Each row is followed by roughly how far along a hidden order it lies, from 0 to 20. A new part has a new order.
(in the rows, 128 means zero)
[129 140 112 127 103 144  94 106 141 127 101 130 145  95 177 136 148 149
 114  97 134 171 120 126 164 128  89  91 118 137  89  98 150 106 108 117
 116 179 106 160  96 139  93 136 113 142  88 145 146 126 111  74  95 134]
2
[154 144 123 115 118 132 120  95 102 141 110 100 136 115  96 139 125 133
 125 111 130 169  79 105 177 105 129  93 163 118 115 113 167 123  90  52
 126 169 104 128 120 191 113 104 106 120 103 132 146 149  98 157 107 138]
0
[131 138 109 144 165 106 221 111 141 149 145 155 138 126 162 126 128 169
 136 114 147  94 151 137  93 134  64 183  72 141 158 135 101 123 149 140
 135 158 135  72 133  69 112 141 150 149 149 109 110  93 135 136 147  95]
19
[120 133 102 133 124 137 142 106 157 127 113 149 148 103 180 133 149 153
  92  88 145 133 147 137 126 116  82 141  85 148 104 102 135  91 130 155
 113 152 125 144  90  94  90 148 122 178  75 133 135  98 124 104  93 137]
8
[143 126 125 142 171  92 224 115 118 172 169 138 129 133 179 131 131 147
 152 123 143 103 130 124 103 130  72 216  71 139 148 171 102 130 137 139
 168 158 130  70 151  83 132 125 152 143 191 107 106 111 119 158 170  90]
20
[144 138 133 115 105 133 105 107 100 169 117  98 139 114 130 142 128 137
 134 101 126 171  82 104 179 112 131  82 160 125 113 114 161 135  98  71
 129 186 104 130 127 183 119 103 116 112 126 130 151 153 100 142 117 130]
0
[127 145 107 121 101 150  82  98 138 122 101 126 148 104 125 134 136 148
 113 104 135 169 108 120 177 124 103  77 153 129 100  78 153 118 113  98
 105 182 109 136  96 161  92 129 111 135  92 140 156 133 115 100  86 134]
0
[158 140 133 128 170  89 226 109 101 190 160 115 128 146 113 129 107 154
 163 130 136 102 104 112 118 120 101 191 119 124 167 172 112 144 126  72
 161 160 129  25 157 123 143 105 149 121 184 100 116 130 115 208 167  96]
17
[120 132 115 126  97 147 104 110 136 137 103 122 143  96 161 137 144 147
 110  91 132 162 109 119 168 127 103  78 139 138  96  87 147 110 115 121
 118 183 111 157 101 145  91 128 117 116  90 146 151 125 112  95  89 137]
1
[128 134 118 122  91 145  82 108 130 144 107 120 141  99 148 141 147 139
 114 103 129 170  96 113 187 119 108  73 136 133  95  98 153 116 104 106
 121 177 105 162 110 157  97 125 111 136  94 143 154 131 109  98  95 140]
0
[154 167 126 145 181 100 200 103 116 153 170 147 133 140 153 123 120 182
 192 141 139 130 111 149 101 174  69 164  83 127 156 166  98 182 161  93
 164 194 112  27 151 100 139 119 152  74 251 107 109 133 111 101 191  51]
20
[117 113 113 142 119 118 133 120 137 175 130 144 133  93 255 146 168 151
 107  97 138 141 129 125 126 131  74 145  69 157  97 129 123  97 115 182
 149 157 118 177 119  83 106 139 132 168 120 142 123 107 113  61 113 130]
9
[167 148 128 131 179  80 240  98 108 169 151 114 131 152  91 128 103 151
 159 127 138 104 111 117 118 115  96 200 110 116 166 161 121 145 128  58
 154 163 132  36 148 136 137 103 141 125 177  99 120 130 114 197 167  97]
17
[173 149 136 119 151 104 194  98 100 167 136  97 130 144  72 131 104 143
 151 130 126 135  78 108 154 110 130 144 151 112 146 145 141 152 111  38
 143 171 114  62 148 179 136  96 129 105 160 109 138 147 103 213 152 110]
9
[160 134 142 116 130 111 136 106  89 183 145  93 128 130 105 141 116 137
 148 125 122 159  73  99 176 108 134 118 161 117 139 146 150 145  95  54
 149 174 116  92 157 166 133  89 132 100 151 122 140 162 102 190 149 119]
5
[162 126 128 129 177  74 255 102 113 190 159 110 129 147 111 134 109 143
 126 118 141  90 114 101 109  90 111 247  88 124 166 178 123 121 116  90
 162 129 138  72 154 104 134 103 145 158 137  96 111 115 121 248 158 115]
19

Next part:
[115 140 131 122 127 116 100 138  91 127 124 127 129 132 133 123 113 135
 131 160 111 131]
2
[126 132 133 123 126  90 128 112  84 127 123 124 122 128 126 116  85 132
 127 137  28 128]
9
[ 87 144 133 128 130 127  97 161 130 127 131 149 129 133 141 126 168 136
 133 174 116 131]
8
[116 141 125 119 121  40 122 114 132 129 120 120 116 125 137 124  92 129
 113  80  64 128]
10
[ 75 150 128 113 124  72  92 141 122 128 118 141 140 138 144 129  97 124
 120 123 119 131]
5
[104 132 133 121 126 102 120 134 105 126 124 135 126 135 138 126 109 131
 126 153  21 131]
9
[ 74 156 128 118 124  64  90 143 151 128 121 162 128 135 148 129 115 126
 120 144 113 130]
13
[ 88 149 127 124 124  69 107 140 166 128 125 158 109 131 140 127 126 130
 119 107  77 130]
12
[ 15 144 130 118 132  85  74 163 166 128 134 173 135 142 148 128 169 121
 121 177 161 131]
5
[ 52 139 127 115 129  82 110 119 106 128 132 144 120 134 134 115  72 122
 110 150 109 128]
5
[ 71 154 129 116 123  58  95 143 159 129 119 166 105 134 151 132 118 126
 120 116  64 129]
16
[ 82 144 124 119 123  80 106 144 169 129 126 136 116 127 147 133 142 130
 112  92 133 128]
11
[ 75 157 127 129 125  82 108 143 167 128 126 162 110 128 139 129 140 131
 115 108 144 129]
10
[ 70 134 128 117 129  69 115 120 102 127 126 136 137 139 137 118  73 118
 114 148  63 129]
6
[ 53 135 128 118 130  72  67 149 139 127 127 125 140 137 150 124 137 125
 118 162 155 130]
11
[ 75 135 130 116 129  65  98 131 115 127 130 144 135 139 137 119  87 122
 113 144  70 129]
13
[ 38 143 131 116 131 129  89 160 132 128 134 155 133 136 149 126 166 124
 121 169 167 131]
1
[ 61 141 136 123 129  92 107 147 119 127 134 171 114 138 140 118 117 133
 121 178   1 130]
18
[ 73 139 128 124 130  84  94 139 139 127 130 148 128 137 138 119 108 122
 115 144 119 129]
11
[ 86 138 133 119 125  74 118 129  95 126 128 139 112 136 139 120  92 133
 118 155   1 131]
11
[124 137 132 126 127 103 118 132  94 127 122 137 122 134 130 123  78 132
 130 161  49 130]
7
[102 154 125 117 123  93 103 126 111 128 118 144 121 137 138 128  58 124
 120 131 146 132]
0
[152 124 130 123 127 110 122 123 102 127 125 120 130 131 129 124  90 130
 127 139  38 128]
9
[ 74 142 135 116 126 102 111 149 105 127 130 149 115 136 143 120 113 134
 120 168   1 130]
17
[110 130 123 116 120  67 115 125 145 129 123 121 104 122 142 131 107 131
 113  81  61 128]
13
[ 89 146 126 125 128  78  90 131 140 128 123 142 124 131 135 120 101 126
 119 137 178 129]
10
[132 129 132 122 126 112 132 127  95 128 126 119 136 130 130 123 103 129
 125 130  51 127]
11
[ 62 137 132 112 130  93  97 150 119 128 131 139 134 137 147 121 124 125
 116 159  61 130]
15
[ 71 154 126 121 122  53  88 136 158 129 124 171 113 131 144 126  98 130
 113  87  92 128]
20
[119 146 135 123 125  93 130 136 103 126 124 138 111 131 136 120  88 134
 120 152   8 130]
12
[109 145 126 117 121  87 106 137 164 130 124 141 106 119 144 131 148 136
 118  93  65 127]
20
[ 55 133 133 112 130  94  88 151 118 128 135 155 131 137 141 119 119 128
 115 160  38 128]
18
[ 91 147 125 121 125  62  83 129 141 129 121 161 119 132 136 125  92 128
 120 127 135 130]
9
[ 81 148 134 120 128  89 117 134 104 128 133 159 115 133 131 112  85 130
 116 157  12 127]
19
[133 120 129 120 127 110 133 120 105 128 127 116 138 131 129 125  92 124
 123 128  67 127]
6
[ 82 160 126 127 124  84 112 142 182 130 125 145 113 121 143 128 170 130
 119  97 196 128]
9
[ 84 138 124 119 124  39  80 119 133 127 120 141 128 137 135 126  69 127
 120 125  89 131]
6
[ 74 159 127 125 124  73 112 135 173 129 125 168  98 127 140 124 105 129
 114 112 102 128]
16
[ 94 167 127 130 126  90 100 131 127 128 120 160 119 135 136 126  74 130
 125 152 193 131]
2

[134 129 123 131 170 112 127 124 171 140 126 105 102  31 127 111 165 131]
13
[135 129 119 129 187 107 127 116 181 141 126 109  94   1 128 105 166 131]
14
[126 131 125 138 149 156 134 122 137 126 121 104 138 136 120 105 152 127]
9
[133 130 117 126 103 142 124 122 209 191 122 104 112 157 128 138 100  94]
13
[127 132 123 126 111 159 124 149 183 171 118 119 130 210 126 147 109 127]
12
[138 126 122 119 156  97 124 119 184 169 134 115  89   1 130 110 107 108]
14
[129 143 108 135 149 139 129 135 136 157 121 107 122 144 119 101 148 120]
16
[131 135 112 132 187 125 128 119 140 146 125 116 108  62 126  93 153 139]
15
[122 142 111 136 115 142 129 140 128 153 119 116 130 205 120 119 133 121]
15
[135 127 126 123 155 124 126 122 197 156 128 111 104  60 128 117 117 122]
11
[130 127 127 133 144 102 132 116 130 127 129 113 113  91 127 109 156 121]
11
[128 135 118 134  99 255 130 136 179 169 118  90 164 255 121 151 128 113]
0
[131 113 159 122  74  46 131 118 123 117 141 131 118  36 132 131 101  94]
10
[129 130 132 124  80 161 125 143 184 171 123 115 133 210 128 159 121 106]
8
[130 142 114 133 129 124 125 145 172 173 119 118 114 147 125 126 144 125]
17
[136 136 118 126 151  95 124 133 176 168 128 118  98  56 128 117 151 125]
17
[134 143 108 129 160 116 125 134 159 163 126 122 108  98 126 109 136 137]
18
[130 148 102 139 160 137 129 141 138 147 119 110 136 124 115  92 158 133]
20
[135 120 130 123 185 164 126 109 214 148 125 107  99  62 131 116 116 125]
5
[130 134 116 125 105 114 122 149 177 182 125 131 112 144 130 137 110 119]
18
[132 128 119 125  71 135 124 137 182 168 124 110 131 193 127 151 106 102]
12
[130 146 100 134 141 126 128 138 139 156 122 110 124 126 120  98 132 126]
18
[130 126 132 121 136 150 124 124 211 156 124 126 107 143 132 133 104 124]
8
[131 124 136 129 214 137 130  98 188 132 121  99 104   6 128 111 171 134]
7
[131 139 117 128 152 115 125 139 152 154 127 130 112 121 129 125 155 142]
15
[135 133 119 128 171 103 126 129 191 161 126 111 101  41 126 119 156 131]
14
[129 117 150 127 122 197 131 117 201 141 118 101 127 182 128 148 147  98]
0
[135 137 111 130 177 106 127 119 137 143 128 121 101  55 125  89 140 139]
18
[122 126 139 137 168 166 136 106  79 117 122 101 134 170 121 106 156 129]
2
[122 144 114 137  92 135 130 146 102 149 120 122 143 252 120 128 132 125]
15
[124 127 133 132 110 124 130 132 143 127 124 128 121 135 127 129 143 125]
10
[131 134 118 131 163 136 127 129 163 155 124 114 119 119 126 116 158 133]
13
[119 130 123 135 135 177 132 129 155 134 117 111 133 204 124 121 149 127]
8
[119 138 121 138 123 180 130 141 169 152 115 113 137 246 122 125 145 132]
10
[130 126 128 123 164 164 126 123 201 160 123 115 113 116 131 124 113 129]
8
[137 145  99 133 168  81 127 124 122 154 130 124 109  55 121  76 122 128]
20
[129 143 104 132 155 136 126 136 153 166 122 121 114 150 122 106 145 128]
17
[122 131 130 140  92 162 134 130 105 131 119 110 148 221 124 137 146 113]
8
[128 122 145 125  94 168 128 132 171 145 122 118 132 149 130 158 129 108]
5
[129 124 135 122 133 166 125 126 198 160 122 122 113 163 132 142 108 122]
6
[118 141 117 136 106 162 129 147 129 154 117 123 143 255 121 131 138 126]
13
[131 129 122 122  84 111 124 137 179 176 126 122 116 161 129 138  91 106]
15
[124 134 121 138 166 178 133 129 147 127 118 108 140 180 120 100 162 144]
8
[130 136 120 127 126 134 124 143 197 178 121 116 111 152 127 131 122 119]
14
[132 123 135 121 133 107 126 123 170 156 132 127 103  75 131 124 105 122]
11
[137 127 119 126 214 129 126 110 202 146 123 107  86   1 129  97 147 125]
13
[134 131 125 124 179  78 124 128 164 146 130 126  94  19 130 108 148 140]
16
[120 124 134 134 168 190 133 115 176 120 119 103 128 181 123 110 156 137]
3
[126 127 125 135 158 157 130 120 163 136 121 106 120 132 126 113 152 129]
9
[125 143 117 136 106 141 128 138 146 159 118 116 131 228 122 130 133 114]
13
[125 131 130 122 110 165 124 144 187 166 119 130 123 209 130 154 110 127]
9
[123 129 132 130 106 193 130 138 162 142 118 116 146 210 124 142 125 115]
6
[128 127 136 120 121 149 124 132 189 160 124 127 111 181 132 146 102 122]
8
[123 140 121 136 101 159 130 136 125 147 120 114 155 246 120 129 138 116]
11

Part 4:
[ 74 129 130 129 145 164 113 118 119 161 132 125  93 155  92 146 141 129
 114 129 225 147 138 123 130 138 127 176  87 120 161 137 173  81 119 143
  99  93 126 128 122  97 121 123 127 123 139 138]
15
[174 115 131 115 102 106 137 129 129 102 105 128 167  99 150 124 116 139
 136 130   1  95 125 141 122 119 121 100 175 142  94 118  87 162 146 102
 167 149 142 113 134 162 159 126 125 138 136 118]
11
[ 89 114 145 108 128 140 106  80 117 125  87 120  95 142  87 122 147 153
 119 132 175 104 149 165 189 113 173 133 184 156 121 126 101 145 156 107
 145 128 106 128 117 134 152 133 159 126 112 187]
5
[ 67 125 124 136 132 167 121 137 121 152 141 128 117 150 113 158 129 134
 111 128 186 156 135 116  82 153 105 188  56 109 160 140 177  64  97 157
 102  80 139 123 123  96 128 116 102 124 147 101]
18
[143 107 143 101 103 112 115  64 123 101  62 121 143 112 114 104 137 163
 137 134   1  82 150 164 195 101 162  76 208 164  89 112  51 190 180  81
 185 152 118 121 128 171 177 135 162 131 108 199]
19
[137 120 137 110 122 109 121  91 128 108  98 124 124 121 124 101 137 144
 136 130  72 100 135 152 177 106 161  87 199 151 106 119  75 177 163  98
 158 156 110 132 126 154 146 139 154 125 103 174]
0
[108 115 152 102 121 126 107  96 114 127  81 120 105 130  94 130 143 151
 117 133 151  92 140 174 181 109 175 136 198 157 106 125  94 158 170 106
 159 143 113 122 114 137 147 133 173 135 118 181]
2
[127 118 105 132 113 146 138  86 142 115 123 128 165 126 156 117 118 146
 137 128   6 139 148  96 125 146  82  99 106 116 137 124 119 120 109 121
 132  95 143 129 142 149 170 121  68 116 125 124]
4
[140 118 124 124 104 127 137 134 129 116 118 130 167 117 155 135 114 144
 131 130  28 121 126 119 108 140  95 121 133 124 119 127 130 123 120 128
 143 115 149 115 132 139 148 120  99 132 145  93]
6
[163 121 130 122 107 114 137 157 126 117 122 130 159 108 149 139 114 132
 132 130  24 107 116 128  97 129 108 123 139 130 108 121 121 131 125 122
 152 129 147 109 133 146 140 123 122 140 147  97]
7
[ 68 127 136 123 142 159 106 109 113 150 123 122  84 159  76 151 146 136
 113 131 242 138 146 140 153 129 145 177 111 133 156 135 160  92 133 133
 105  92 116 128 119 104 129 127 141 124 132 162]
12
[ 95 138 121 140 141 152 130 151 125 151 153 130 116 144 113 147 126 116
 119 127 190 155 127 104  95 147 107 170  63 107 148 137 181  76  97 151
  99  94 139 127 130  99 116 120 109 124 147  98]
19
[167 118 130 120 105 126 137 148 126 113 113 130 160 100 154 134 113 140
 133 129  28 107 118 131 109 130 114 117 142 130 103 120 109 142 124 126
 158 142 151 110 132 151 144 123 119 141 147 102]
8
[173 116 125 115 103 110 135 113 133 100 101 128 166 105 159 112 116 148
 141 131   1 101 130 130 126 123 121  87 176 140  94 116  85 166 145 110
 164 150 141 118 136 166 163 129 119 134 127 123]
11
[ 73 129 136 125 146 159 108 106 114 155 126 122  74 159  87 146 144 134
 114 131 255 137 145 133 149 129 145 181 114 128 159 134 159  94 131 135
 101  92 118 128 120 102 125 127 136 123 127 152]
13
[131 127 125 127 123 139 127 140 118 130 126 127 120 132 120 149 136 127
 126 131 102 128 131 119 103 136 106 147 114 120 136 125 159  92 118 128
 117 100 146 118 132 121 133 122 126 133 151 113]
1
[150 108 135 101 100 112 127  76 129  98  76 123 155 110 140 104 126 162
 137 132   1  90 144 154 175 109 144  80 210 158  99 115  59 182 167  89
 184 152 125 121 130 170 181 133 137 131 113 168]
15
[150 118 134 101 121 109 118  58 125  95  74 119 105 120 107  93 145 152
 147 133   7  85 152 153 202  88 171  54 233 161  98 105  53 207 182  68
 168 159 108 134 135 174 171 143 167 124  97 219]
20
[124 115 139 109 124 121 116  78 125 114  92 123 129 121 115 111 138 156
 127 131  91 102 141 158 185 110 166 108 204 150 102 123  75 160 169 104
 162 148 109 130 122 154 155 135 149 127 108 160]
0
[ 98 132 127 139 136 153 128 164 113 152 149 131 122 142 119 160 123 120
 114 127 221 154 119 115  95 150 107 188  75 110 152 140 190  64  95 157
  99  90 141 119 125  98 111 117 111 130 153  97]
20
[ 86 117 144 109 133 140 105  81 115 131  94 119  88 146  77 122 148 154
 119 132 190 113 150 164 191 111 168 142 178 149 128 127 107 135 166 105
 143 124 106 130 118 132 147 134 163 125 112 187]
6
[109 118 151 108 128 125 110  94 114 122  85 122  99 131  88 120 144 152
 122 132 153  97 128 169 183 108 177 131 198 155 113 122 109 158 175 109
 159 130 110 124 116 140 141 135 175 132 115 182]
3
[154 126 127 126 116 123 137 157 123 120 126 130 150 111 143 141 116 126
 132 129  68 122 122 118  95 131 112 134 120 124 121 122 141 127 117 128
 128 122 149 112 134 135 136 123 122 138 150  96]
5
[ 80 127 118 138 140 162 127 126 126 148 133 129 116 153 112 147 131 129
 122 127 202 157 135 109 112 154  99 167  70 109 161 139 168  76  97 155
  92  80 140 131 128 101 117 119  98 120 140 107]
18
[ 74 135 127 137 149 161 120 119 119 147 133 127  95 153  89 148 139 124
 116 129 223 152 139 115 117 140 121 169  82 119 160 135 178  83 110 142
 100  89 120 128 125 101 117 124 122 125 137 131]
16
[194 136 141 122 122 103 138 205 113 122 113 132 131 107 136 155 115 108
 135 131  91  99 101 137  66 116 126 138 122 126 108 119 142 142 121 128
 142 146 154 103 131 139 105 128 156 153 169  93]
6
